Below are the code and all the weights of a small trained network. Each question names an input and a target symbol and asks about switching units off, where a switched-off unit gives its printed mean instead of its output.

import numpy as np


def w(rows, s, z=0):
    codes = np.array(rows[::2]) - 128.0
    scale = np.full(codes.shape[1], s)
    scale[-1] = z or s
    return codes * scale


def f(y):
    return np.maximum(y, 0)


def softmax(a):
    e = np.exp(a - a.max(-1, keepdims=True))
    return e / e.sum(-1, keepdims=True)


def log_softmax(a):
    a = a - a.max(-1, keepdims=True)
    return a - np.log(np.exp(a).sum(-1, keepdims=True))


def net(x, mask):
    ids = ['γζηπσω'.index(c) for c in x.split()]
    T = len(ids)
    res = E[ids] + P[:T]
    u = 0
    for l in range(2):
        q, k, v = (res @ M[l].T for M in (Q, K, V))
        z = softmax(np.where(np.tri(T) > 0, q @ k.T / 2**0.5, -1e9)) @ v
        res = res + np.where(mask[u], z, O[l][:, -1]) @ O[l][:, :-1]
        u += 1
        y = f(res @ A[l][:, :-1].T + A[l][:, -1])
        res = res + np.where(mask[u : u + 4], y, B[l][:, -1]) @ B[l][:, :-1]
        u += 4
    return log_softmax(res[-1] @ U[:, :-1].T + U[:, -1])


Q, K, V, O, A, B = {}, {}, {}, {}, {}, {}
E = w([
[69,169,89,32,199],'γ',
[107,217,99,71,144],'ζ',
[159,157,212,62,181],'η',
[143,114,10,112,97],'π',
[24,164,210,143,122],'σ',
[75,77,187,162,82],'ω',
],0.013)
P = w([
[97,131,184,110,26],'0',
[149,90,191,199,206],'1',
[151,159,131,189,85],'2',
[89,106,186,179,245],'3',
[158,162,130,191,104],'4',
[92,122,194,198,255],'5',
[171,165,156,178,127],'6',
],0.0086)
Q[0] = w([
[17,155,140,131,132],'L0H1',
[116,5,124,171,113],'L0H1',
],0.023)
K[0] = w([
[20,134,151,156,149],'L0H1',
[110,2,101,180,111],'L0H1',
],0.02)
V[0] = w([
[158,1,98,121,114],'L0H1',
[190,255,140,176,169],'L0H1',
],0.0085)
O[0] = w([
[190,239,141,119,204,2],'L0H1',
[90,2,42,145,77,174],'L0H1',
],0.0075,0.0045)
A[0] = w([
[151,100,98,46,54,136],'L0N1',
[106,164,132,155,224,145],'L0N2',
[9,147,91,104,150,246],'L0N3',
[56,153,113,114,184,37],'L0N4',
],0.014,0.0014)
B[0] = w([
[6,161,115,77,142,184],'L0N1',
[137,92,66,100,94,187],'L0N2',
[224,128,53,88,117,255],'L0N3',
[87,112,218,172,170,189],'L0N4',
],0.014,0.0082)
Q[1] = w([
[147,40,102,208,249],'L1H1',
[116,165,110,84,146],'L1H1',
],0.017)
K[1] = w([
[199,213,197,3,93],'L1H1',
[120,155,101,106,159],'L1H1',
],0.021)
V[1] = w([
[190,22,136,42,1],'L1H1',
[159,141,67,53,222],'L1H1',
],0.0099)
O[1] = w([
[199,200,186,41,26,254],'L1H1',
[104,251,228,166,219,202],'L1H1',
],0.011,0.0069)
A[1] = w([
[129,34,227,206,101,186],'L1N1',
[68,139,161,89,98,135],'L1N2',
[94,11,92,224,169,57],'L1N3',
[188,154,119,243,228,1],'L1N4',
],0.012,0.0047)
B[1] = w([
[145,110,54,88,175,193],'L1N1',
[109,104,77,115,173,255],'L1N2',
[107,250,136,119,115,205],'L1N3',
[106,42,155,156,77,179],'L1N4',
],0.015,0.0097)
U = w([
[232,173,211,148,205,86],'γ',
[146,182,134,126,107,1],'ζ',
[90,67,248,107,111,147],'η',
[128,153,148,248,153,203],'π',
[186,118,221,100,63,83],'σ',
[255,72,119,176,200,212],'ω',
],0.006,0.0066)

Each question gives the input, a string of symbols that net reads in full, and the target symbol t.
The units are the heads (2 rows each of Q, K, V and O) and the neurons (one row each of A and B). Each row of codes is followed by its name. A weight is (code - 128) times the scale printed after its matrix; where a second scale follows, it is the last column's (O, A, B and U).
mask holds one flag per unit, layer by layer, with each layer's heads first. A switched-off unit (its flag False) gives its mean, the last column of its rows in O or B, instead of its output. The means were averaged over made-up inputs and are rounded, as every weight is.
A unit's drop is (log p(t) with every unit on - log p(t) with that unit switched off) / (log p(t) with every unit on - log p(t) with every unit switched off).
The circuit of an input: a set's keep is (log p(t) with only the set's units on - log p(t) with every unit switched off) / (log p(t) with every unit on - log p(t) with every unit switched off). Starting from all 10 units, units are removed one at a time, each time the one whose removal leaves the highest keep (on an exact tie, the one counted first), for as long as the keep stays at least 0.8.
units of the circuit, in order: the units of the circuit, biggest drop first
unit that matters most: the unit with the biggest drop
k most important neurons: the k neurons with the biggest drops, biggest first
k most important neurons of layer l: the k neurons of layer l with the biggest drops, biggest first
input γ η π η η γ, target η: unit that matters most : L0N4
input η γ π ζ η ζ, target ω: 3 most important neurons of layer 0 : [L0N3; L0N1; L0N2]
input ω ω η ω ω γ, target ζ: 2 most important neurons : [L1N3; L0N4]
input ζ ω γ γ ω ω, target γ: units of the circuit, in order : [L0N3; L1H1; L0H1]
input σ σ ω ζ ζ η, target σ: 2 most important neurons of layer 0 : [L0N3; L0N1]
input σ π η ζ π σ σ, target σ: units of the circuit, in order : [L0N3; L0H1; L0N1; L1H1]
input ω ω η η ζ π, target ζ: units of the circuit, in order : [L0H1; L1N3; L0N3; L1H1]
input σ ω σ η η ζ, target σ: units of the circuit, in order : [L1H1; L0N3; L0H1]
input π σ γ ω η η η, target η: 3 most important neurons : [L0N3; L0N1; L0N4]
input η σ γ, target γ: units of the circuit, in order : [L0N3; L1H1; L0N4]
input η η π π π σ, target ω: 2 most important neurons : [L0N4; L0N1]
input σ η γ π η ω, target σ: 2 most important neurons : [L0N1; L0N3]
input γ ζ γ ζ, target η: 3 most important neurons : [L1N4; L0N1; L0N3]
input ζ η ω η π ω, target γ: unit that matters most : L0N3
input ζ η ω, target ω: units of the circuit, in order : [L0N3; L1N1; L1H1]
input σ σ ω ω ω ζ, target σ: units of the circuit, in order : [L0N3; L1H1; L0H1]
input η η σ η, target ω: 3 most important neurons : [L0N3; L0N4; L0N1]
input π π ω σ η ω, target π: 4 most important neurons : [L0N3; L1N3; L0N2; L0N1]
input η ζ σ σ ω η, target ω: 4 most important neurons : [L0N3; L0N4; L1N1; L0N1]
input γ σ ω, target ω: unit that matters most : L1N1
input ζ γ ζ η ω σ, target γ: 2 most important neurons of layer 0 : [L0N3; L0N1]
input γ ω η η ζ η, target η: 2 most important neurons : [L1N4; L0N3]
input γ σ γ π σ π, target η: 2 most important neurons : [L1N4; L0N3]
